[[126 124 127 155]
 [112 119 136 142]
 [135 147 115 120]
 [106 116 103 140]
 [130 151 140 122]
 [128 135 125 143]
 [132 130 134 127]
 [123 135 132 141]
 [117 126 133 138]
 [118 129 117 128]
 [153 130 130 117]]
=>
[[126 124 127 155]
 [135 147 115 120]
 [130 151 140 122]
 [132 130 134 127]
 [117 126 133 138]
 [153 130 130 117]]

[[146 154 125]
 [130 131 123]]
=>
[[146 154 125]]

[[130 127 130 125 136 125 127]
 [141 125 133 131 134 103 119]
 [136 137 129 112 135 129 126]
 [125 131 118 123 131 125 130]
 [124 120 131 128 125 124 128]
 [130 130 130 130 135 124 130]
 [139 125 133 128 132 107 119]
 [141 125 133 130 133 104 119]
 [122 125 132 124 123 122 131]
 [124 120 131 129 125 124 128]]
=>
[[130 127 130 125 136 125 127]
 [136 137 129 112 135 129 126]
 [124 120 131 128 125 124 128]
 [139 125 133 128 132 107 119]
 [122 125 132 124 123 122 131]]

[[131 131 135 112 143]
 [116 126 131 133 125]
 [131 139 123 121 130]
 [116 126 128 127 119]
 [133 136 137 106 143]
 [135 134 143 126 152]
 [119 117 121 140 115]
 [134 125 128 123 128]
 [125 124 123 132 131]
 [118 130 128 122 123]]
=>
[[131 131 135 112 143]
 [131 139 123 121 130]
 [133 136 137 106 143]
 [119 117 121 140 115]
 [125 124 123 132 131]]

[[118 124 137 120 143 133 137 110 132 134 134 120 135 118 120 138]
 [115 139 129 127 114 139 124 146 114 123 127 118 113 128 136 112]
 [113 136 136 124 122 142 129 133 118 126 131 120 114 123 126 119]
 [158 122 113 141 118 109 120 132 137 123 119 155 134 140 128 133]
 [112 140 132 124 116 141 124 142 116 126 131 116 111 128 132 112]
 [136 123 124 131 125 123 125 126 131 128 126 133 131 130 124 128]]
=>
[[118 124 137 120 143 133 137 110 132 134 134 120 135 118 120 138]
 [113 136 136 124 122 142 129 133 118 126 131 120 114 123 126 119]
 [112 140 132 124 116 141 124 142 116 126 131 116 111 128 132 112]]

[[135 145 114 135 118 113 126 121 140 125 126 146 126]
 [138 121 103 139 118 123 102 129 130 128 119 137 113]
 [135 145 115 135 119 113 125 121 140 126 126 146 126]
 [138 120 103 139 117 124 102 128 129 127 120 137 112]
 [144 118 125 133 112 135 115 128 143 121 129 125 121]]
=>
[[135 145 114 135 118 113 126 121 140 125 126 146 126]
 [135 145 115 135 119 113 125 121 140 126 126 146 126]
 [144 118 125 133 112 135 115 128 143 121 129 125 121]]

[[124 153 114 140 115 114 101 142]
 [109 120 108 145 131 136 144 153]
 [149 126 107 125 103 143 106 123]
 [129 121 141 143 124 144 151 130]
 [125 145 113 108 138 108 114 121]]
=>
[[124 153 114 140 115 114 101 142]
 [149 126 107 125 103 143 106 123]
 [125 145 113 108 138 108 114 121]]

[[126 128 128 125 126 127]
 [135 129 139 133 124 131]
 [125 132 131 124 129 128]
 [129 130 126 132 129 128]
 [126 128 123 128 128 126]
 [115 106 125 112 124 122]]
=>
[[126 128 128 125 126 127]
 [125 132 131 124 129 128]
 [126 128 123 128 128 126]]

[[133 116 128 119 148 127]
 [123 117 142 134 130 125]
 [125 122 148 139 132 135]
 [131 115 127 132 135 131]
 [114 114 146 140 126 127]
 [120 128 140 122 125 138]
 [133 115 126 121 145 140]
 [125 124 132 130 147 131]
 [127 106 128 140 143 123]
 [128 121 129 134 130 121]]
=>
[[133 116 128 119 148 127]
 [125 122 148 139 132 135]
 [114 114 146 140 126 127]
 [133 115 126 121 145 140]
 [127 106 128 140 143 123]]
---
[[128 113 122 133 130]
 [127 116 121 133 130]
 [123 110 120 135 130]
 [113 104 118 138 132]]
=>
[[113 122]
 [116 121]]

[[141 116 111 152]
 [105 141 100 134]
 [101 143 128 149]
 [140 136 127 139]
 [142 133 115 115]]
=>
[[116 111]
 [141 100]]

[[128 139 131]
 [128 144 139]
 [132 131 147]
 [130 130 154]]
=>
[[139 131]
 [144 139]]

[[142 134 112 134 141]
 [128 150 123 144 127]]
=>
[[134 112]
 [150 123]]

[[125 125 116 125 150]
 [140 125 128 123 116]
 [129 122 133 132 117]
 [106 129 116 139 127]]
=>
[[125 116]
 [125 128]]

[[119 112 154]
 [113 127 116]
 [104 100 130]]
=>
[[112 154]
 [127 116]]

[[124 132 127 127]
 [155 130 128 128]]
=>
[[132 127]
 [130 128]]

[[115 130 126]
 [154 128 143]
 [118 129 124]
 [129 128 129]
 [108 130 126]]
=>
[[130 126]
 [128 143]]

[[153 135 140 136]
 [118 140 124 138]
 [122 110  98 114]
 [139 131 154 122]]
=>
[[135 140]
 [140 124]]
